Here is a tiny trained network, its code and every weight. The questions are about switching its units off for an input and a target symbol, where a switched-off unit gives its printed mean instead of its output.

import numpy as np


def w(rows, s, z=0):
    codes = np.array(rows[::2]) - 128.0
    scale = np.full(codes.shape[1], s)
    scale[-1] = z or s
    return codes * scale


def f(y):
    return y / 2 * (1 + np.tanh(0.7978845608 * (y + 0.044715 * y**3)))


def softmax(a):
    e = np.exp(a - a.max(-1, keepdims=True))
    return e / e.sum(-1, keepdims=True)


def log_softmax(a):
    a = a - a.max(-1, keepdims=True)
    return a - np.log(np.exp(a).sum(-1, keepdims=True))


def net(x, mask):
    ids = ['ΛΠΦΨζθτ'.index(c) for c in x.split()]
    T = len(ids)
    res = E[ids] + P[:T]
    r = res
    for j in range(2):
        rows = slice(3 * j, 3 * j + 3)
        q, k, v = (r @ M[0][rows].T for M in (Q, K, V))
        z = softmax(np.where(np.tri(T) > 0, q @ k.T / 3**0.5, -1e9)) @ v
        o = O[0][rows]
        res = res + np.where(mask[j], z, o[:, -1]) @ o[:, :-1]
    y = f(res @ A[0][:, :-1].T + A[0][:, -1])
    res = res + np.where(mask[2:6], y, B[0][:, -1]) @ B[0][:, :-1]
    return log_softmax(res[-1] @ U[:, :-1].T + U[:, -1])


Q, K, V, O, A, B = {}, {}, {}, {}, {}, {}
E = w([
[152,66,142],'Λ',
[20,129,116],'Π',
[133,253,146],'Φ',
[39,229,158],'Ψ',
[125,108,129],'ζ',
[170,81,40],'θ',
[120,101,134],'τ',
],0.018)
P = w([
[123,75,54],'0',
[171,66,254],'1',
[165,64,205],'2',
[151,67,196],'3',
[156,108,151],'4',
[153,89,125],'5',
[147,89,98],'6',
[153,87,104],'7',
[145,99,99],'8',
[137,108,88],'9',
[149,104,54],'10',
],0.0052)
Q[0] = w([
[155,81,177],'H1',
[117,158,90],'H1',
[115,147,112],'H1',
[82,105,92],'H2',
[178,212,220],'H2',
[8,52,139],'H2',
],0.013)
K[0] = w([
[151,242,65],'H1',
[178,127,160],'H1',
[44,34,221],'H1',
[46,111,167],'H2',
[185,248,149],'H2',
[2,118,33],'H2',
],0.0091)
V[0] = w([
[110,106,29],'H1',
[132,189,119],'H1',
[163,155,116],'H1',
[112,168,176],'H2',
[106,58,182],'H2',
[246,103,157],'H2',
],0.013)
O[0] = w([
[181,81,154,252],'H1',
[138,96,238,12],'H1',
[145,202,152,108],'H1',
[81,74,113,53],'H2',
[96,167,2,180],'H2',
[83,241,106,104],'H2',
],0.011,0.0019)
A[0] = w([
[181,104,212,252],'N1',
[213,118,94,152],'N2',
[254,199,213,113],'N3',
[74,144,102,56],'N4',
],0.0076,0.0038)
B[0] = w([
[18,202,109,253],'N1',
[7,135,135,224],'N2',
[253,44,181,214],'N3',
[39,33,209,120],'N4',
],0.0061,0.0045)
U = w([
[142,179,120,248],'Λ',
[171,95,148,4],'Π',
[157,179,203,178],'Φ',
[68,155,178,56],'Ψ',
[173,153,152,35],'ζ',
[254,141,154,176],'θ',
[189,141,126,23],'τ',
],0.012,0.0045)

Each question gives the input, a string of symbols that net reads in full, and the target symbol t.
The units are the heads (3 rows each of Q, K, V and O) and the neurons (one row each of A and B). Each row of codes is followed by its name. A weight is (code - 128) times the scale printed after its matrix; where a second scale follows, it is the last column's (O, A, B and U).
mask holds one flag per unit, heads first, then neurons. A switched-off unit (its flag False) gives its mean, the last column of its rows in O or B, instead of its output. The means were averaged over made-up inputs and are rounded, as every weight is.
A unit's drop is (log p(t) with every unit on - log p(t) with that unit switched off) / (log p(t) with every unit on - log p(t) with every unit switched off).
The circuit of an input: a set's keep is (log p(t) with only the set's units on - log p(t) with every unit switched off) / (log p(t) with every unit on - log p(t) with every unit switched off). Starting from all 6 units, units are removed one at a time, each time the one whose removal leaves the highest keep (on an exact tie, the one counted first), for as long as the keep stays at least 0.8.
circuit, biggest first: the units of the circuit, biggest drop first
k most important neurons: the k neurons with the biggest drops, biggest first
heads that matter: for each layer, one digit per head in row order, 1 if its drop is at least 0.15 and else 0, layers parted by /
drop when u is switched off: that unit's drop, to one decimal
input Ψ Ψ ζ, target Ψ: most important neuron	(N1)
input Π Ψ Λ τ, target Π: heads that matter	01
input θ Λ Λ Λ Λ Λ Λ Λ Λ Λ θ, target Λ: heads that matter	01
input Ψ ζ Φ Λ, target Ψ: 2 most important neurons	(N1; N3)
input Π τ ζ, target Π: heads that matter	11
input Ψ Ψ τ, target Ψ: 2 most important neurons	(N1; N3)
input Ψ Ψ Φ Φ Λ, target Ψ: circuit, biggest first	(N1; H1)
input Π θ τ, target Π: heads that matter	11
input Φ θ τ, target Φ: drop when H2 is switched off	0.2
input Φ Λ Λ θ, target Λ: drop when H2 is switched off	0.7
input Λ Λ θ Ψ Π, target Π: drop when N3 is switched off	0.0
